Below are the code and all the weights of a small trained network. Each question names an input and a class and asks about switching units off, where a switched-off unit gives its printed mean instead of its output.

import numpy as np


def w(rows, s, z=0):
    codes = np.array(rows[::2]) - 128.0
    scale = np.full(codes.shape[1], s)
    scale[-1] = z or s
    return codes * scale


def norm(h):
    return h / np.sqrt((h * h).mean(-1, keepdims=True) + 1e-5)


def f(y):
    return y / 2 * (1 + np.tanh(0.7978845608 * (y + 0.044715 * y**3)))


def log_softmax(a):
    a = a - a.max(-1, keepdims=True)
    return a - np.log(np.exp(a).sum(-1, keepdims=True))


def net(x, mask):
    res = np.array(x, float).reshape(1, 6) / 4 @ E
    u = 0
    for l in range(2):
        y = f(norm(res) @ A[l][:, :-1].T + A[l][:, -1])
        res = res + np.where(mask[u : u + 11], y, B[l][:, -1]) @ B[l][:, :-1]
        u += 11
    return log_softmax(norm(res)[-1] @ U[:, :-1].T + U[:, -1])


A, B = {}, {}
E = w([
[54,205,199,31,103,110,67,66],'x0',
[155,114,149,65,120,38,124,193],'x1',
[79,255,94,82,29,144,190,152],'x2',
[36,142,184,195,138,161,38,242],'x3',
[157,68,101,88,68,190,83,141],'x4',
[199,203,103,151,132,111,57,130],'x5',
],0.0079)
A[0] = w([
[165,90,97,98,45,201,97,163,64],'L0N0',
[106,184,81,115,64,159,193,191,92],'L0N1',
[217,210,68,161,119,120,66,158,73],'L0N2',
[195,144,93,104,121,136,201,103,60],'L0N3',
[113,158,105,197,115,215,151,84,52],'L0N4',
[167,115,137,73,99,31,153,250,58],'L0N5',
[48,55,127,106,112,144,223,165,40],'L0N6',
[122,178,142,203,160,78,193,132,79],'L0N7',
[168,98,75,180,144,127,182,195,2],'L0N8',
[99,152,129,157,129,166,124,236,55],'L0N9',
[106,171,142,153,157,91,161,124,93],'L0N10',
],0.014,0.0092)
B[0] = w([
[99,113,91,66,162,122,153,217,188],'L0N0',
[251,189,143,142,145,98,71,146,254],'L0N1',
[100,126,220,140,146,128,226,139,225],'L0N2',
[106,111,88,173,70,76,143,131,205],'L0N3',
[107,171,78,167,168,194,137,93,190],'L0N4',
[101,167,77,168,180,198,132,81,217],'L0N5',
[97,133,225,139,164,120,213,136,183],'L0N6',
[116,101,96,78,150,127,149,203,190],'L0N7',
[190,50,134,135,45,225,123,154,189],'L0N8',
[83,116,87,183,63,59,135,122,204],'L0N9',
[121,142,109,90,134,136,135,184,161],'L0N10',
],0.03,0.0068)
A[1] = w([
[136,179,122,159,104,144,161,116,143],'L1N0',
[62,191,194,79,130,135,145,103,126],'L1N1',
[114,135,241,125,143,133,185,108,43],'L1N2',
[67,182,147,2,67,118,43,46,50],'L1N3',
[36,109,145,197,82,80,47,154,14],'L1N4',
[184,109,80,75,125,101,217,52,139],'L1N5',
[173,5,137,178,249,79,69,106,120],'L1N6',
[97,107,54,9,168,114,130,206,43],'L1N7',
[89,165,71,132,181,225,114,58,50],'L1N8',
[124,102,59,99,65,39,175,51,3],'L1N9',
[127,143,145,179,174,106,150,191,71],'L1N10',
],0.017,0.0041)
B[1] = w([
[132,53,120,73,168,79,123,77,218],'L1N0',
[158,81,115,158,84,212,201,156,215],'L1N1',
[107,164,203,97,93,84,168,115,239],'L1N2',
[172,37,136,208,92,225,170,187,191],'L1N3',
[63,144,90,180,72,69,97,121,183],'L1N4',
[5,189,152,149,122,166,51,127,199],'L1N5',
[222,219,112,53,120,78,121,104,209],'L1N6',
[99,99,115,69,172,140,64,195,213],'L1N7',
[113,144,80,155,226,127,143,75,236],'L1N8',
[95,118,94,174,60,31,111,120,176],'L1N9',
[90,102,145,52,90,157,52,48,254],'L1N10',
],0.022,0.0086)
U = w([
[50,136,83,175,55,68,94,115,150],'0',
[88,146,212,72,116,140,207,103,130],'1',
[119,150,59,138,221,168,142,79,167],'2',
[106,112,100,37,155,149,88,220,151],'3',
[208,73,135,201,94,179,156,165,207],'4',
[248,197,126,81,122,74,87,105,128],'5',
[128,97,152,129,147,91,138,132,80],'6',
[162,94,159,163,180,74,113,148,2],'7',
],0.018,0.0078)

Each question gives the input, the list of numbers given to net, and the class t.
The units are the neurons (one row each of A and B). Each row of codes is followed by its name. A weight is (code - 128) times the scale printed after its matrix; where a second scale follows, it is the last column's (A, B and U).
mask holds one flag per neuron, layer by layer. A switched-off neuron (its flag False) gives its mean, the last column of its row in B, instead of its output. The means were averaged over made-up inputs and are rounded, as every weight is.
A unit's drop is (log p(t) with every unit on - log p(t) with that unit switched off) / (log p(t) with every unit on - log p(t) with every unit switched off).
The circuit of an input: a set's keep is (log p(t) with only the set's units on - log p(t) with every unit switched off) / (log p(t) with every unit on - log p(t) with every unit switched off). Starting from the 12 units with the biggest drops (on a tie, the unit counted first), units are removed one at a time, each time the one whose removal leaves the highest keep (on an exact tie, the one counted first), for as long as the keep stays at least 0.8.
units of the circuit, in order: the units of the circuit, biggest drop first
unit that matters most: the unit with the biggest drop
top k neurons: the k neurons with the biggest drops, biggest first
k most important neurons of layer l: the k neurons of layer l with the biggest drops, biggest first
input [3,8,6,2,3,-7], class 2: units of the circuit, in order	(L0N5)
input [6,4,1,-5,8,8], class 1: top 2 neurons	(L0N2, L1N2)
input [1,-7,2,2,7,-6], class 2: top 2 neurons	(L0N4, L0N2)
input [2,-3,-8,-8,7,-8], class 0: top 2 neurons	(L0N1, L1N5)
input [5,4,-7,6,-3,4], class 5: top 4 neurons	(L1N6, L0N9, L0N3, L0N2)
input [-5,1,-8,7,-5,-6], class 5: top 3 neurons	(L1N6, L0N3, L0N2)
input [3,2,-2,6,-5,7], class 1: top 2 neurons	(L0N2, L0N3)
input [7,3,-7,4,-5,7], class 1: units of the circuit, in order	(L0N1, L1N2)
input [-8,7,-2,6,-5,-8], class 1: 3 most important neurons of layer 0	(L0N6, L0N3, L0N4)
input [7,2,-4,-8,-8,-8], class 0: 2 most important neurons of layer 0	(L0N2, L0N0)
input [1,-6,4,5,-4,-1], class 2: top 2 neurons	(L0N4, L0N3)
input [-5,-1,-2,6,7,2], class 3: 2 most important neurons of layer 1	(L1N7, L1N9)
input [4,6,-2,4,-3,5], class 2: top 2 neurons	(L0N5, L1N8)
input [3,-8,-2,6,3,-4], class 2: unit that matters most	L0N4
input [-7,-2,-1,0,-8,-7], class 3: 2 most important neurons of layer 0	(L0N7, L0N2)
input [2,6,-4,7,-5,-1], class 0: top 2 neurons	(L1N4, L0N9)
input [7,-1,-5,-7,-7,-1], class 0: top 2 neurons	(L1N5, L1N9)
input [-2,7,8,-5,2,0], class 5: top 2 neurons	(L0N1, L0N4)
input [3,-6,5,1,2,-2], class 2: top 2 neurons	(L0N4, L1N8)
input [8,4,0,3,7,5], class 4: unit that matters most	L1N3
input [-4,-1,0,-3,-2,2], class 4: 2 most important neurons of layer 0	(L0N8, L0N9)
input [-1,6,-6,-5,0,-2], class 2: 3 most important neurons of layer 0	(L0N5, L0N1, L0N9)
input [1,-3,-8,-8,5,-1], class 0: 2 most important neurons of layer 0	(L0N1, L0N3)
input [4,8,6,-6,-5,0], class 2: 2 most important neurons of layer 0	(L0N5, L0N9)
